Below are the code and all the weights of a small trained network. Each question names an input and a target symbol and asks about switching units off, where a switched-off unit gives its printed mean instead of its output.

import numpy as np


def w(rows, s, z=0):
    codes = np.array(rows[::2]) - 128.0
    scale = np.full(codes.shape[1], s)
    scale[-1] = z or s
    return codes * scale


def f(y):
    return y / 2 * (1 + np.tanh(0.7978845608 * (y + 0.044715 * y**3)))


def softmax(a):
    e = np.exp(a - a.max(-1, keepdims=True))
    return e / e.sum(-1, keepdims=True)


def log_softmax(a):
    a = a - a.max(-1, keepdims=True)
    return a - np.log(np.exp(a).sum(-1, keepdims=True))


def net(x, mask):
    ids = ['ΔΛΠΦΨΩαβγζηθμξστ'.index(c) for c in x.split()]
    T = len(ids)
    res = E[ids] + P[:T]
    u = 0
    for l in range(2):
        r = res
        for j in range(2):
            rows = slice(2 * j, 2 * j + 2)
            q, k, v = (r @ M[l][rows].T for M in (Q, K, V))
            z = softmax(np.where(np.tri(T) > 0, q @ k.T / 2**0.5, -1e9)) @ v
            o = O[l][rows]
            res = res + np.where(mask[u + j], z, o[:, -1]) @ o[:, :-1]
        u += 2
        y = f(res @ A[l][:, :-1].T + A[l][:, -1])
        res = res + np.where(mask[u : u + 12], y, B[l][:, -1]) @ B[l][:, :-1]
        u += 12
    return log_softmax(res[-1] @ U[:, :-1].T + U[:, -1])


Q, K, V, O, A, B = {}, {}, {}, {}, {}, {}
E = w([
[12,115,107,163,141,114,183,220,159],'Δ',
[75,111,58,184,98,58,40,140,229],'Λ',
[141,105,167,149,163,145,98,123,132],'Π',
[160,139,132,49,130,103,89,194,79],'Φ',
[129,150,151,76,118,156,93,52,114],'Ψ',
[147,176,161,67,95,124,61,90,144],'Ω',
[72,185,38,111,140,134,180,62,204],'α',
[150,72,78,145,164,86,70,162,104],'β',
[81,106,137,63,101,104,74,144,104],'γ',
[136,135,184,67,66,138,124,61,154],'ζ',
[239,149,102,149,169,135,135,138,183],'η',
[129,139,123,90,161,158,104,92,138],'θ',
[118,168,151,210,5,115,153,147,88],'μ',
[106,90,152,218,23,70,165,212,201],'ξ',
[195,87,86,160,122,106,103,108,134],'σ',
[87,127,215,68,205,223,207,183,117],'τ',
],0.012)
P = w([
[173,91,188,82,156,65,109,74,85],'0',
[157,68,166,55,60,212,125,197,201],'1',
[147,171,173,99,171,49,121,70,111],'2',
[71,88,111,79,76,198,92,189,161],'3',
[107,202,165,110,172,28,135,43,130],'4',
[20,111,62,127,102,183,74,178,149],'5',
[117,255,146,127,179,56,134,31,160],'6',
[55,79,45,161,136,188,40,190,101],'7',
],0.0081)
Q[0] = w([
[150,254,122,112,200,35,63,36,164],'L0H1',
[142,92,123,98,159,43,35,112,179],'L0H1',
[161,106,152,122,101,104,82,118,72],'L0H2',
[137,170,176,91,131,52,110,105,123],'L0H2',
],0.0097)
K[0] = w([
[29,251,75,213,50,99,174,115,190],'L0H1',
[39,147,2,185,61,59,88,177,163],'L0H1',
[188,131,185,103,64,166,104,153,91],'L0H2',
[97,163,176,197,51,76,164,156,67],'L0H2',
],0.0077)
V[0] = w([
[170,145,228,179,80,183,158,149,2],'L0H1',
[146,88,209,247,52,46,42,223,127],'L0H1',
[195,176,190,114,103,142,24,145,57],'L0H2',
[102,116,135,147,114,212,109,85,73],'L0H2',
],0.0059)
O[0] = w([
[86,245,119,188,150,190,146,81,96,2],'L0H1',
[146,227,174,150,125,141,40,178,240,163],'L0H1',
[159,204,82,145,109,164,107,24,84,164],'L0H2',
[194,126,203,176,122,190,2,94,76,81],'L0H2',
],0.0071,0.0035)
A[0] = w([
[163,144,122,212,48,62,244,91,88,190],'L0N1',
[183,218,142,167,188,52,95,86,37,152],'L0N2',
[147,173,155,65,183,141,199,117,120,127],'L0N3',
[134,114,79,179,136,255,115,201,217,255],'L0N4',
[153,131,144,196,196,99,110,108,110,139],'L0N5',
[128,85,159,43,166,47,59,81,149,132],'L0N6',
[94,117,103,57,221,122,159,123,193,98],'L0N7',
[147,51,26,120,83,128,111,169,186,123],'L0N8',
[53,163,120,108,199,101,137,143,101,166],'L0N9',
[138,183,121,66,99,168,78,53,62,93],'L0N10',
[146,65,118,87,96,114,45,165,188,195],'L0N11',
[91,111,128,165,4,154,54,111,131,246],'L0N12',
],0.0074,0.0043)
B[0] = w([
[76,22,254,61,146,160,176,70,209,156],'L0N1',
[81,196,152,148,119,103,201,38,140,173],'L0N2',
[146,34,125,47,163,94,142,126,167,143],'L0N3',
[87,64,139,4,92,146,176,160,73,222],'L0N4',
[99,159,176,165,127,106,149,98,100,130],'L0N5',
[209,147,42,207,138,128,194,140,127,226],'L0N6',
[125,81,108,136,175,120,110,205,66,172],'L0N7',
[116,137,208,146,91,157,137,87,78,213],'L0N8',
[69,152,166,132,140,131,197,177,63,156],'L0N9',
[125,147,68,148,88,129,232,171,109,163],'L0N10',
[210,146,142,165,76,200,143,155,117,254],'L0N11',
[146,61,186,78,96,159,175,223,103,216],'L0N12',
],0.0064,0.0082)
Q[1] = w([
[120,205,166,50,254,58,234,99,135],'L1H1',
[87,50,89,38,122,129,65,154,93],'L1H1',
[72,75,197,173,99,190,7,128,190],'L1H2',
[174,189,100,129,177,101,206,68,123],'L1H2',
],0.0054)
K[1] = w([
[2,102,202,70,202,60,170,166,150],'L1H1',
[234,157,28,95,177,146,149,111,158],'L1H1',
[219,105,146,179,72,162,23,92,123],'L1H2',
[73,110,192,128,197,114,210,188,100],'L1H2',
],0.006)
V[1] = w([
[31,149,72,143,227,105,112,214,60],'L1H1',
[221,150,76,86,209,215,75,78,122],'L1H1',
[113,142,99,234,16,64,202,221,103],'L1H2',
[55,44,252,80,210,224,192,207,125],'L1H2',
],0.0045)
O[1] = w([
[67,166,132,180,140,93,208,171,70,4],'L1H1',
[205,91,105,173,198,173,123,84,62,49],'L1H1',
[106,103,90,138,2,67,124,133,126,255],'L1H2',
[170,114,224,113,119,118,176,176,90,246],'L1H2',
],0.0068,0.0046)
A[1] = w([
[66,192,150,141,101,121,121,23,117,55],'L1N1',
[139,109,208,122,89,130,130,145,219,39],'L1N2',
[122,136,112,136,217,197,134,2,166,92],'L1N3',
[130,79,109,102,64,158,101,152,178,4],'L1N4',
[109,13,215,172,126,178,152,111,174,143],'L1N5',
[43,87,104,63,127,134,83,82,156,116],'L1N6',
[123,114,117,241,232,141,59,42,111,205],'L1N7',
[223,127,153,80,87,138,134,134,122,89],'L1N8',
[81,166,86,195,206,101,91,73,47,122],'L1N9',
[45,89,190,42,142,127,148,137,75,85],'L1N10',
[191,121,86,119,169,73,157,87,75,19],'L1N11',
[95,213,186,156,102,154,79,134,193,141],'L1N12',
],0.0074,0.0038)
B[1] = w([
[170,208,155,165,103,170,206,38,131,156],'L1N1',
[107,134,50,139,216,119,125,94,84,217],'L1N2',
[25,23,174,134,140,222,167,49,192,144],'L1N3',
[137,190,161,141,233,129,190,123,82,230],'L1N4',
[146,182,77,50,126,113,76,109,128,236],'L1N5',
[192,169,247,132,140,194,162,185,162,142],'L1N6',
[5,75,154,244,196,51,1,151,99,142],'L1N7',
[46,129,148,172,140,178,127,168,194,255],'L1N8',
[47,218,98,165,208,178,72,154,56,139],'L1N9',
[204,156,96,216,101,170,70,90,169,244],'L1N10',
[206,61,36,130,198,109,241,93,158,156],'L1N11',
[125,78,85,66,211,110,64,37,105,155],'L1N12',
],0.0062,0.01)
U = w([
[106,69,203,73,48,230,132,135,173,212],'Δ',
[130,132,32,88,39,143,82,128,26,249],'Λ',
[127,73,187,184,88,131,107,92,178,112],'Π',
[98,110,135,138,114,163,189,97,125,27],'Φ',
[135,186,195,103,83,108,109,74,123,115],'Ψ',
[63,122,198,155,62,65,166,151,146,158],'Ω',
[91,121,117,45,165,56,69,138,162,202],'α',
[158,48,100,81,123,74,159,119,130,121],'β',
[214,156,121,211,108,121,112,149,254,61],'γ',
[60,104,88,116,193,154,164,134,101,65],'ζ',
[146,154,88,164,82,155,158,109,180,3],'η',
[142,147,82,184,154,116,80,126,95,144],'θ',
[82,124,189,160,147,139,114,108,109,121],'μ',
[191,164,217,171,192,138,169,132,89,57],'ξ',
[138,207,18,102,158,139,151,133,61,38],'σ',
[95,68,185,129,167,146,145,128,197,53],'τ',
],0.0061,0.0052)

Each question gives the input, a string of symbols that net reads in full, and the target symbol t.
The units are the heads (2 rows each of Q, K, V and O) and the neurons (one row each of A and B). Each row of codes is followed by its name. A weight is (code - 128) times the scale printed after its matrix; where a second scale follows, it is the last column's (O, A, B and U).
mask holds one flag per unit, layer by layer, with each layer's heads first. A switched-off unit (its flag False) gives its mean, the last column of its rows in O or B, instead of its output. The means were averaged over made-up inputs and are rounded, as every weight is.
A unit's drop is (log p(t) with every unit on - log p(t) with that unit switched off) / (log p(t) with every unit on - log p(t) with every unit switched off).
The circuit of an input: a set's keep is (log p(t) with only the set's units on - log p(t) with every unit switched off) / (log p(t) with every unit on - log p(t) with every unit switched off). Starting from the 12 units with the biggest drops (on a tie, the unit counted first), units are removed one at a time, each time the one whose removal leaves the highest keep (on an exact tie, the one counted first), for as long as the keep stays at least 0.8.
circuit, biggest first: the units of the circuit, biggest drop first
top k neurons: the k neurons with the biggest drops, biggest first
k most important neurons of layer l: the k neurons of layer l with the biggest drops, biggest first
input θ ζ Λ, target γ: circuit, biggest first => L0N6, L0H1
input Φ α Ω Φ Ψ, target β: most important neuron of layer 1 => L1N11
input Π γ η θ α Λ Φ, target γ: 3 most important neurons of layer 0 => L0N6, L0N4, L0N11
input Λ α Φ, target β: circuit, biggest first => L0H1, L1N11, L0N6
input σ τ γ, target ξ: circuit, biggest first => L1H2, L0N6, L0N4
input Π Λ Ψ, target γ: circuit, biggest first => L0H1, L0N6, L0N4
input γ θ μ β Ω τ γ Λ, target Δ: circuit, biggest first => L0N4, L0N12, L0H1
input Δ σ β Ψ Φ, target Ω: circuit, biggest first => L1H1, L0H2, L1H2, L0N9
input ζ Λ Ω η ζ σ Λ, target γ: circuit, biggest first => L0H1, L0N6
input α Δ Ψ, target Ω: circuit, biggest first => L1H1, L0N4, L1H2, L0H2
input Δ ξ β Ψ γ Φ γ, target α: 2 most important neurons of layer 0 => L0N4, L0N8
input Ψ Π Λ Λ θ η β, target γ: 2 most important neurons of layer 0 => L0N6, L0N11
input Λ α β Ψ Δ, target Ω: circuit, biggest first => L1H1, L0N9, L0H2
input Φ α Λ Λ Ψ, target γ: circuit, biggest first => L0H1, L0N6, L0N4
input Δ Δ θ τ β Φ θ, target ξ: circuit, biggest first => L1H2, L0N4
input σ ζ θ β, target Δ: 2 most important neurons of layer 1 => L1N8, L1N2
input β Π Π Π ζ Δ, target Δ: top 4 neurons => L0N4, L1N6, L0N6, L1N2
input β Φ Φ, target σ: top neuron => L0N12
input Ψ ξ ζ θ α ξ ζ, target α: 2 most important neurons of layer 1 => L1N2, L1N10
input β σ τ, target ξ: circuit, biggest first => L1H2, L0H1
input α τ σ, target ξ: 4 most important neurons of layer 0 => L0N6, L0N4, L0N3, L0N11
input Φ η α Λ θ, target γ: top 4 neurons => L0N6, L0N4, L0N12, L0N11
input Ψ Λ γ Φ σ, target γ: top 2 neurons => L0N6, L0N11
input Φ ξ Ψ ζ θ β β, target α: 2 most important neurons of layer 1 => L1N12, L1N10
input ξ γ η ζ μ μ β, target Ψ: most important neuron of layer 0 => L0N2
input ξ σ θ Φ β Λ, target Δ: top 3 neurons => L1N8, L0N4, L0N11
